Below is a small trained network, with its code and all its weights. Each question gives an input and a target symbol and asks what happens when units are switched off, that is, made to give their printed mean instead of their output.

import numpy as np


def w(rows, s, z=0):
    codes = np.array(rows[::2]) - 128.0
    scale = np.full(codes.shape[1], s)
    scale[-1] = z or s
    return codes * scale


def norm(h):
    return h / np.sqrt((h * h).mean(-1, keepdims=True) + 1e-5)


def f(y):
    return y / 2 * (1 + np.tanh(0.7978845608 * (y + 0.044715 * y**3)))


def softmax(a):
    e = np.exp(a - a.max(-1, keepdims=True))
    return e / e.sum(-1, keepdims=True)


def log_softmax(a):
    a = a - a.max(-1, keepdims=True)
    return a - np.log(np.exp(a).sum(-1, keepdims=True))


def net(x, mask):
    ids = ['ΓΔΣΨΩαβεζηλμξτ'.index(c) for c in x.split()]
    T = len(ids)
    res = E[ids] + P[:T]
    q, k, v = (norm(res) @ M[0].T for M in (Q, K, V))
    z = softmax(np.where(np.tri(T) > 0, q @ k.T / 2**0.5, -1e9)) @ v
    res = res + np.where(mask[0], z, O[0][:, -1]) @ O[0][:, :-1]
    y = f(norm(res) @ A[0][:, :-1].T + A[0][:, -1])
    res = res + np.where(mask[1:25], y, B[0][:, -1]) @ B[0][:, :-1]
    return log_softmax(norm(res)[-1] @ U[:, :-1].T + U[:, -1])


Q, K, V, O, A, B = {}, {}, {}, {}, {}, {}
E = w([
[37,98,49],'Γ',
[130,124,162],'Δ',
[113,95,113],'Σ',
[23,94,152],'Ψ',
[120,89,116],'Ω',
[93,188,93],'α',
[160,102,120],'β',
[113,172,69],'ε',
[19,214,119],'ζ',
[104,142,91],'η',
[141,9,93],'λ',
[252,181,193],'μ',
[136,163,75],'ξ',
[171,138,100],'τ',
],0.023)
P = w([
[98,253,186],'0',
[120,207,182],'1',
[125,184,170],'2',
[123,174,136],'3',
[134,148,124],'4',
[139,131,107],'5',
[132,98,73],'6',
[142,83,43],'7',
[143,88,24],'8',
],0.0038)
Q[0] = w([
[110,123,253],'head 1',
[143,111,80],'head 1',
],0.046)
K[0] = w([
[91,162,251],'head 1',
[145,139,74],'head 1',
],0.035)
V[0] = w([
[254,165,27],'head 1',
[63,209,89],'head 1',
],0.0093)
O[0] = w([
[254,207,107,198],'head 1',
[155,128,31,255],'head 1',
],0.0087,0.0027)
A[0] = w([
[141,126,149,127],'neuron 1',
[109,148,127,111],'neuron 2',
[142,6,154,139],'neuron 3',
[136,162,184,80],'neuron 4',
[133,34,107,22],'neuron 5',
[155,136,162,121],'neuron 6',
[123,109,136,137],'neuron 7',
[126,19,139,2],'neuron 8',
[120,136,134,112],'neuron 9',
[85,150,133,118],'neuron 10',
[154,36,189,71],'neuron 11',
[52,99,50,128],'neuron 12',
[181,88,182,54],'neuron 13',
[155,105,163,141],'neuron 14',
[141,106,143,113],'neuron 15',
[155,154,138,63],'neuron 16',
[165,92,124,110],'neuron 17',
[91,158,133,95],'neuron 18',
[153,129,136,95],'neuron 19',
[129,195,215,182],'neuron 20',
[130,109,102,123],'neuron 21',
[173,125,162,109],'neuron 22',
[61,186,135,71],'neuron 23',
[176,29,141,155],'neuron 24',
],0.025,0.011)
B[0] = w([
[119,112,112,128],'neuron 1',
[130,147,149,130],'neuron 2',
[172,44,219,208],'neuron 3',
[105,89,170,132],'neuron 4',
[196,164,225,145],'neuron 5',
[115,98,117,137],'neuron 6',
[131,115,104,139],'neuron 7',
[140,254,244,156],'neuron 8',
[137,130,139,122],'neuron 9',
[165,140,160,156],'neuron 10',
[197,196,139,166],'neuron 11',
[60,115,80,252],'neuron 12',
[35,71,101,143],'neuron 13',
[107,121,70,144],'neuron 14',
[113,127,127,127],'neuron 15',
[157,134,106,133],'neuron 16',
[168,141,128,140],'neuron 17',
[144,165,164,138],'neuron 18',
[143,121,128,128],'neuron 19',
[94,65,52,174],'neuron 20',
[116,163,115,144],'neuron 21',
[141,89,151,147],'neuron 22',
[168,201,215,158],'neuron 23',
[73,174,61,179],'neuron 24',
],0.052,0.012)
U = w([
[203,19,174,97],'Γ',
[111,113,134,39],'Δ',
[37,81,200,83],'Σ',
[110,120,139,93],'Ψ',
[125,131,150,148],'Ω',
[56,234,158,18],'α',
[97,20,115,142],'β',
[103,192,82,110],'ε',
[107,138,124,153],'ζ',
[2,150,101,81],'η',
[147,155,143,254],'λ',
[111,145,120,219],'μ',
[223,179,86,116],'ξ',
[217,57,78,175],'τ',
],0.017,0.0054)

Each question gives the input, a string of symbols that net reads in full, and the target symbol t.
The units are the heads (2 rows each of Q, K, V and O) and the neurons (one row each of A and B). Each row of codes is followed by its name. A weight is (code - 128) times the scale printed after its matrix; where a second scale follows, it is the last column's (O, A, B and U).
mask holds one flag per unit, heads first, then neurons. A switched-off unit (its flag False) gives its mean, the last column of its rows in O or B, instead of its output. The means were averaged over made-up inputs and are rounded, as every weight is.
A unit's drop is (log p(t) with every unit on - log p(t) with that unit switched off) / (log p(t) with every unit on - log p(t) with every unit switched off).
The circuit of an input: a set's keep is (log p(t) with only the set's units on - log p(t) with every unit switched off) / (log p(t) with every unit on - log p(t) with every unit switched off). Starting from the 12 units with the biggest drops (on a tie, the unit counted first), units are removed one at a time, each time the one whose removal leaves the highest keep (on an exact tie, the one counted first), for as long as the keep stays at least 0.8.
circuit, biggest first: the units of the circuit, biggest drop first
most important unit: the unit with the biggest drop
k most important neurons: the k neurons with the biggest drops, biggest first
drop when u is switched off: that unit's drop, to one decimal
input ξ ε Δ Σ, target ε: circuit, biggest first -> [neuron 3; head 1]
input α Ω μ Ω ξ Δ, target Γ: most important unit -> neuron 3
input ζ β β ε ξ Δ β, target ξ: 2 most important neurons -> [neuron 12; neuron 3]
input ε ε μ ξ ζ β Γ ε Ω, target ε: circuit, biggest first -> [head 1; neuron 3]
input τ β η, target τ: circuit, biggest first -> [head 1; neuron 12; neuron 8]
input Δ Γ η Δ ξ Ω, target ξ: circuit, biggest first -> [head 1; neuron 12]
input μ Ω μ α τ Σ ξ λ Σ, target ξ: circuit, biggest first -> [head 1; neuron 12]
input β Ψ α, target β: circuit, biggest first -> [head 1; neuron 20]
input μ β Ψ ξ Ψ Γ ζ, target α: 2 most important neurons -> [neuron 23; neuron 3]
input η Ψ Γ β Σ Ω, target β: 2 most important neurons -> [neuron 13; neuron 3]
input Ψ η Ω, target η: 3 most important neurons -> [neuron 24; neuron 12; neuron 11]
input β Γ Δ ξ ξ Ψ λ, target ξ: 2 most important neurons -> [neuron 24; neuron 12]
input μ Ψ λ Σ η α, target α: 3 most important neurons -> [neuron 3; neuron 23; neuron 11]
input β α Δ Δ, target Γ: 2 most important neurons -> [neuron 3; neuron 20]
input Σ ζ Δ ζ ζ ε Ψ α, target ε: drop when neuron 23 is switched off -> 0.1
input τ ξ β β ξ λ, target ξ: drop when neuron 12 is switched off -> 0.4
input ε η ξ η η, target ξ: drop when head 1 is switched off -> 0.8
input Γ ε η λ τ λ, target τ: 2 most important neurons -> [neuron 12; neuron 17]
